Below is a small trained network, with its code and all its weights. Each question gives an input and a class and asks what happens when units are switched off, that is, made to give their printed mean instead of their output.

import numpy as np


def w(rows, s, z=0):
    codes = np.array(rows[::2]) - 128.0
    scale = np.full(codes.shape[1], s)
    scale[-1] = z or s
    return codes * scale


def f(y):
    return y / 2 * (1 + np.tanh(0.7978845608 * (y + 0.044715 * y**3)))


def log_softmax(a):
    a = a - a.max(-1, keepdims=True)
    return a - np.log(np.exp(a).sum(-1, keepdims=True))


def net(x, mask):
    res = np.array(x, float).reshape(1, 5) / 4 @ E
    y = f(res @ A[0][:, :-1].T + A[0][:, -1])
    res = res + np.where(mask, y, B[0][:, -1]) @ B[0][:, :-1]
    return log_softmax(res[-1] @ U[:, :-1].T + U[:, -1])


A, B = {}, {}
E = w([
[156,83,118,14,169,165,58,121,48,82,132,209],'x0',
[173,111,210,194,132,131,141,31,142,130,157,201],'x1',
[169,47,130,181,218,148,83,158,116,103,132,150],'x2',
[254,156,66,145,80,234,174,107,132,188,121,115],'x3',
[160,199,49,134,83,53,139,121,185,113,128,188],'x4',
],0.0053)
A[0] = w([
[112,147,121,65,103,126,137,133,119,144,134,121,255],'N0',
[201,121,139,164,143,183,131,105,130,130,123,155,202],'N1',
[120,78,240,149,154,162,126,95,104,121,129,179,147],'N2',
[129,154,99,90,106,138,152,133,115,144,113,127,136],'N3',
[178,121,68,194,137,154,129,136,153,133,134,91,226],'N4',
[105,166,157,193,89,61,145,120,163,133,117,128,219],'N5',
[195,103,184,186,136,194,127,90,109,139,126,174,241],'N6',
[239,153,61,179,115,195,143,126,131,147,122,123,131],'N7',
[43,82,130,124,171,165,122,187,115,120,133,26,158],'N8',
[98,125,157,109,146,142,121,142,122,123,120,104,167],'N9',
[115,111,87,55,169,46,85,142,112,94,129,188,150],'N10',
[157,133,100,120,139,131,122,124,124,127,135,138,162],'N11',
[121,171,117,109,80,128,147,115,136,142,124,121,218],'N12',
[88,175,141,254,95,22,162,118,178,138,125,104,213],'N13',
[152,206,78,42,35,176,145,128,141,155,142,108,155],'N14',
[105,99,93,59,167,61,96,144,115,102,133,178,161],'N15',
],0.0093,0.0021)
B[0] = w([
[102,143,96,112,158,128,143,92,113,98,116,115,167],'N0',
[176,43,143,112,109,135,131,127,160,132,170,145,189],'N1',
[190,116,203,168,205,80,92,72,110,96,135,104,199],'N2',
[141,146,115,115,134,140,153,90,116,124,107,114,150],'N3',
[192,193,161,164,106,140,149,227,128,182,79,168,194],'N4',
[78,152,88,176,93,94,115,89,184,129,200,135,205],'N5',
[248,68,180,124,134,116,112,105,165,124,178,135,214],'N6',
[165,57,89,84,35,192,153,197,158,168,151,144,227],'N7',
[26,65,108,151,179,133,97,149,49,222,108,97,209],'N8',
[96,81,101,131,151,137,111,107,115,136,131,128,149],'N9',
[92,158,134,83,134,139,124,181,139,21,125,201,199],'N10',
[118,113,141,100,108,151,149,149,136,114,128,101,141],'N11',
[126,164,110,145,96,123,132,82,126,125,123,101,173],'N12',
[36,217,107,230,75,60,118,107,222,147,200,150,255],'N13',
[170,180,82,54,87,133,190,19,94,122,68,57,217],'N14',
[81,141,130,89,144,135,115,175,136,32,123,180,191],'N15',
],0.014,0.0075)
U = w([
[78,201,97,204,92,55,128,91,213,134,200,144,202],'0',
[65,56,116,143,202,136,83,145,36,185,84,86,150],'1',
[85,139,122,70,180,124,99,194,108,3,96,212,254],'2',
[204,79,216,152,205,93,87,61,121,97,154,123,26],'3',
[148,190,73,75,112,145,193,46,82,115,27,63,141],'4',
[208,60,115,94,69,206,167,192,169,166,148,162,53],'5',
[114,157,108,190,119,131,138,228,143,186,95,134,22],'6',
],0.0054,0.00066)

Each question gives the input, the list of numbers given to net, and the class t.
The units are the neurons (one row each of A and B). Each row of codes is followed by its name. A weight is (code - 128) times the scale printed after its matrix; where a second scale follows, it is the last column's (A, B and U).
mask holds one flag per neuron, in row order. A switched-off neuron (its flag False) gives its mean, the last column of its row in B, instead of its output. The means were averaged over made-up inputs and are rounded, as every weight is.
A unit's drop is (log p(t) with every unit on - log p(t) with that unit switched off) / (log p(t) with every unit on - log p(t) with every unit switched off).
The circuit of an input: a set's keep is (log p(t) with only the set's units on - log p(t) with every unit switched off) / (log p(t) with every unit on - log p(t) with every unit switched off). Starting from the 12 units with the biggest drops (on a tie, the unit counted first), units are removed one at a time, each time the one whose removal leaves the highest keep (on an exact tie, the one counted first), for as long as the keep stays at least 0.8.
circuit, biggest first: the units of the circuit, biggest drop first
top k neurons: the k neurons with the biggest drops, biggest first
drop of u: that unit's drop, to one decimal
input [7,8,0,-3,6], class 2: circuit, biggest first	[N10]
input [4,6,-8,-1,-2], class 3: circuit, biggest first	[N13, N2]
input [-1,8,-2,4,0], class 5: top 2 neurons	[N7, N1]
input [5,7,6,0,5], class 3: top 2 neurons	[N2, N6]
input [-3,2,-8,8,-5], class 4: top 2 neurons	[N14, N12]
input [-3,6,-8,6,-7], class 5: top 3 neurons	[N7, N6, N1]
input [4,5,6,-3,7], class 2: top 2 neurons	[N10, N15]
input [4,6,-7,-6,0], class 2: circuit, biggest first	[N13, N10]
input [8,7,-8,-2,3], class 2: top 2 neurons	[N10, N15]
input [2,1,5,-2,-1], class 3: top 2 neurons	[N2, N7]
input [6,7,4,-1,5], class 3: top 2 neurons	[N6, N2]
input [-2,3,-5,-3,-8], class 1: circuit, biggest first	[N8, N13]
input [-6,-4,7,1,0], class 6: top 2 neurons	[N4, N8]
input [5,4,-4,-5,-7], class 3: circuit, biggest first	[N2]
input [-4,-5,6,4,-1], class 5: top 2 neurons	[N7, N13]
input [-5,-7,1,8,-4], class 5: top 2 neurons	[N7, N4]
input [5,-8,-7,0,5], class 4: drop of N14	0.9
input [-2,7,4,7,-3], class 5: drop of N7	0.9
input [7,-5,-2,8,-5], class 4: drop of N0	0.1
input [-5,-2,6,-6,-8], class 1: top neuron	[N8]
